[[  1  -2 -15   1 -12   3]
 [ 13  -2  -6   2 -23   2]
 [  9   3  -9  -1 -15   0]
 [ -1  -2  -9   1  -6   2]
 [  1   2   3  -1   2  -1]
 [-18  -7  14   1  26   0]]
->
[[  3   2   0   2  -1   0]
 [-12 -23 -15  -6   2  26]
 [  1   2  -1   1  -1   1]
 [-15  -6  -9  -9   3  14]
 [ -2  -2   3  -2   2  -7]
 [  1  13   9  -1   1 -18]]

[[  7  -6  21  20  -2  -9  -5  13  -4  12 -21]
 [-10  21  -4  15 -12 -27  16 -20 -12  -3   8]]
->
[[-21   8]
 [ 12  -3]
 [ -4 -12]
 [ 13 -20]
 [ -5  16]
 [ -9 -27]
 [ -2 -12]
 [ 20  15]
 [ 21  -4]
 [ -6  21]
 [  7 -10]]

[[  7   0  12  12 -12  -1  -5]
 [-20  -7 -22  10  27  -2  -2]
 [  8  -4  -7 -11 -23 -18  -5]
 [ 13   6  -5  -8 -22 -15  -7]
 [ 18  -6 -17 -13 -12  -7  -2]
 [ 14  26  -8  15  10   3  -8]
 [-10  -2  17   5  -2  11   5]
 [  8   7 -17 -15 -21 -18   4]
 [-15  27 -16 -15 -21 -19   4]]
->
[[ -5  -2  -5  -7  -2  -8   5   4   4]
 [ -1  -2 -18 -15  -7   3  11 -18 -19]
 [-12  27 -23 -22 -12  10  -2 -21 -21]
 [ 12  10 -11  -8 -13  15   5 -15 -15]
 [ 12 -22  -7  -5 -17  -8  17 -17 -16]
 [  0  -7  -4   6  -6  26  -2   7  27]
 [  7 -20   8  13  18  14 -10   8 -15]]

[[-15   6 -11   3]
 [-16   1  -7  -6]
 [-23  -2 -18  25]
 [ 12   2 -16  31]
 [-20  -4  -4 -17]]
->
[[  3  -6  25  31 -17]
 [-11  -7 -18 -16  -4]
 [  6   1  -2   2  -4]
 [-15 -16 -23  12 -20]]

[[ 17  -3 -12  -9   9  -7   7   2  -5   3  21 -34   5   1]
 [-17   0  -7  16   8  -9  11  -1 -19 -25   7 -12  18  -2]
 [ -1  10 -13  11  -6  -3   6  18  -8 -12   1 -28  19  15]]
->
[[  1  -2  15]
 [  5  18  19]
 [-34 -12 -28]
 [ 21   7   1]
 [  3 -25 -12]
 [ -5 -19  -8]
 [  2  -1  18]
 [  7  11   6]
 [ -7  -9  -3]
 [  9   8  -6]
 [ -9  16  11]
 [-12  -7 -13]
 [ -3   0  10]
 [ 17 -17  -1]]

[[ -8  33 -36  -8 -10  -3  22  21   0 -22   2  27 -11]
 [-19  15  27   4  26   8   0  14 -20 -19 -29 -20 -22]]
->
[[-11 -22]
 [ 27 -20]
 [  2 -29]
 [-22 -19]
 [  0 -20]
 [ 21  14]
 [ 22   0]
 [ -3   8]
 [-10  26]
 [ -8   4]
 [-36  27]
 [ 33  15]
 [ -8 -19]]
---
[[ -7  33  23 -13   8]
 [  9  22  30  -6   4]
 [-16  -8  -6  32 -11]
 [ -1   4  -5   5   4]]
->
[[  9  22  30]
 [-16  -8  -6]]

[[-11 -16  15]
 [-23 -28  17]
 [-16 -25  22]
 [-23  -3 -21]
 [-30 -17  10]]
->
[[-23 -28  17]
 [-16 -25  22]]

[[ -8  -1  -2  27]
 [  6  -4  14  -4]
 [ -4   6 -19  -6]
 [ -3  -2   4  18]]
->
[[  6  -4  14]
 [ -4   6 -19]]

[[ -1   1   7   3 -33]
 [ -3   6  -1  -4 -34]
 [  1 -13   7  12  -2]
 [  3   7  -4  -5  31]
 [  0  -3   8   5 -28]]
->
[[ -3   6  -1]
 [  1 -13   7]]

[[-28   0  -3  26  27]
 [-11  27  16  19   0]
 [-28   0  -3  26  27]
 [-11  27  16  19   0]]
->
[[-11  27  16]
 [-28   0  -3]]

[[ 15  20  11  32  15]
 [ 24   6   3 -23  15]
 [  7  20 -34 -31  -9]]
->
[[ 24   6   3]
 [  7  20 -34]]

[[ 26  12  15 -13]
 [-24  16 -19   9]
 [-21 -15  -2  11]]
->
[[-24  16 -19]
 [-21 -15  -2]]

[[ 10  27  28   1 -16]
 [-18 -34 -10 -23 -18]
 [-22   4  -4  22  26]]
->
[[-18 -34 -10]
 [-22   4  -4]]
